Here is a tiny trained network, its code and every weight. The questions are about switching its units off for an input and a class, where a switched-off unit gives its printed mean instead of its output.

import numpy as np


def w(rows, s, z=0):
    codes = np.array(rows[::2]) - 128.0
    scale = np.full(codes.shape[1], s)
    scale[-1] = z or s
    return codes * scale


def norm(h):
    return h / np.sqrt((h * h).mean(-1, keepdims=True) + 1e-5)


def f(y):
    return y / 2 * (1 + np.tanh(0.7978845608 * (y + 0.044715 * y**3)))


def log_softmax(a):
    a = a - a.max(-1, keepdims=True)
    return a - np.log(np.exp(a).sum(-1, keepdims=True))


def net(x, mask):
    res = np.array(x, float).reshape(1, 8) / 4 @ E
    u = 0
    for l in range(4):
        y = f(norm(res) @ A[l][:, :-1].T + A[l][:, -1])
        res = res + np.where(mask[u : u + 3], y, B[l][:, -1]) @ B[l][:, :-1]
        u += 3
    return log_softmax(norm(res)[-1] @ U[:, :-1].T + U[:, -1])


A, B = {}, {}
E = w([
[149,111,106,132,122],'x0',
[39,33,96,140,113],'x1',
[163,145,254,243,164],'x2',
[144,116,125,127,119],'x3',
[123,133,118,134,136],'x4',
[135,129,114,135,126],'x5',
[123,132,125,133,131],'x6',
[154,137,114,80,236],'x7',
],0.0079)
A[0] = w([
[75,241,115,139,188,249],'L0N0',
[176,79,123,71,99,250],'L0N1',
[114,189,69,109,3,54],'L0N2',
],0.0067,0.0018)
B[0] = w([
[171,66,76,94,83,225],'L0N0',
[81,113,134,82,135,208],'L0N1',
[150,246,241,90,118,251],'L0N2',
],0.013,0.0026)
A[1] = w([
[180,108,145,181,254,172],'L1N0',
[252,210,185,141,107,254],'L1N1',
[94,102,160,108,107,43],'L1N2',
],0.008,0.0015)
B[1] = w([
[54,170,169,25,15,187],'L1N0',
[112,136,70,2,6,255],'L1N1',
[88,41,73,175,214,133],'L1N2',
],0.0096,0.0065)
A[2] = w([
[54,138,90,82,38,46],'L2N0',
[2,120,108,118,161,68],'L2N1',
[78,114,101,207,170,252],'L2N2',
],0.0095,0.0012)
B[2] = w([
[36,139,254,199,88,255],'L2N0',
[125,95,251,57,5,172],'L2N1',
[247,209,57,54,146,137],'L2N2',
],0.0055,0.0097)
A[3] = w([
[226,232,173,2,154,156],'L3N0',
[117,101,200,235,98,252],'L3N1',
[107,124,216,100,212,28],'L3N2',
],0.009,0.0019)
B[3] = w([
[130,85,74,176,248,254],'L3N0',
[229,50,74,225,149,195],'L3N1',
[120,143,128,158,100,126],'L3N2',
],0.014,0.0068)
U = w([
[78,178,111,57,121,206],'0',
[124,130,175,175,1,5],'1',
[206,100,61,221,221,171],'2',
],0.012,0.0017)

Each question gives the input, the list of numbers given to net, and the class t.
The units are the neurons (one row each of A and B). Each row of codes is followed by its name. A weight is (code - 128) times the scale printed after its matrix; where a second scale follows, it is the last column's (A, B and U).
mask holds one flag per neuron, layer by layer. A switched-off neuron (its flag False) gives its mean, the last column of its row in B, instead of its output. The means were averaged over made-up inputs and are rounded, as every weight is.
A unit's drop is (log p(t) with every unit on - log p(t) with that unit switched off) / (log p(t) with every unit on - log p(t) with every unit switched off).
The circuit of an input: a set's keep is (log p(t) with only the set's units on - log p(t) with every unit switched off) / (log p(t) with every unit on - log p(t) with every unit switched off). Starting from all 12 units, units are removed one at a time, each time the one whose removal leaves the highest keep (on an exact tie, the one counted first), for as long as the keep stays at least 0.8.
circuit, biggest first: the units of the circuit, biggest drop first
k most important neurons: the k neurons with the biggest drops, biggest first
k most important neurons of layer l: the k neurons of layer l with the biggest drops, biggest first
input [-8,6,7,-8,-2,7,-2,-5], class 2: circuit, biggest first => [L3N1]
input [-8,2,6,8,1,8,0,8], class 1: 4 most important neurons => [L1N0; L0N2; L2N0; L2N2]
input [6,5,2,-8,-7,-4,-7,8], class 1: circuit, biggest first => [L1N1; L3N0; L3N2]
input [5,-6,-7,-1,8,1,4,7], class 2: 2 most important neurons => [L3N0; L1N1]
input [6,7,3,-8,-1,-2,3,4], class 1: 2 most important neurons => [L1N0; L3N0]
input [3,-8,-1,-4,-5,7,2,-3], class 0: circuit, biggest first => [L1N1; L3N0]
input [-4,3,8,-1,-5,-3,3,5], class 1: circuit, biggest first => [L1N0; L3N1]
input [0,-3,5,6,-4,2,6,2], class 0: 2 most important neurons => [L1N1; L3N1]
input [-2,5,-8,1,-1,1,8,0], class 1: circuit, biggest first => [L3N0; L2N0]
input [-3,-8,0,-7,-5,-2,-1,-6], class 0: circuit, biggest first => [L1N1; L3N1]
input [6,-2,-1,-5,-6,6,3,-5], class 0: circuit, biggest first => [L1N1; L0N2; L3N0]
input [2,6,2,-5,3,-7,3,-6], class 2: 2 most important neurons => [L1N1; L3N1]
input [-2,-4,-3,-6,-8,0,-5,-5], class 0: circuit, biggest first => [L0N2; L3N0]
input [-3,8,1,-2,-8,-1,-2,-5], class 2: circuit, biggest first => [L3N1; L1N1]
input [4,0,8,7,3,3,-3,4], class 0: circuit, biggest first => [L1N0]
input [-6,3,3,4,-6,-5,-1,8], class 1: circuit, biggest first => [L0N2; L1N1; L3N2; L3N0]
input [-8,1,4,-7,-5,-8,2,-3], class 2: 2 most important neurons => [L3N1; L0N2]
input [3,-2,-1,7,-8,5,-3,1], class 2: 2 most important neurons of layer 0 => [L0N1; L0N2]
input [-7,2,8,-3,-3,6,7,-3], class 2: 2 most important neurons of layer 2 => [L2N1; L2N0]
input [3,-2,-7,1,-7,-6,6,7], class 2: circuit, biggest first => [L3N0]
input [-4,-8,3,7,8,-8,5,5], class 0: 2 most important neurons of layer 1 => [L1N1; L1N0]
input [7,-6,-1,8,5,-7,-4,-2], class 0: 3 most important neurons => [L1N1; L3N1; L3N0]
input [-8,-8,-3,3,-8,-1,-4,-8], class 0: 3 most important neurons => [L1N1; L0N2; L3N0]
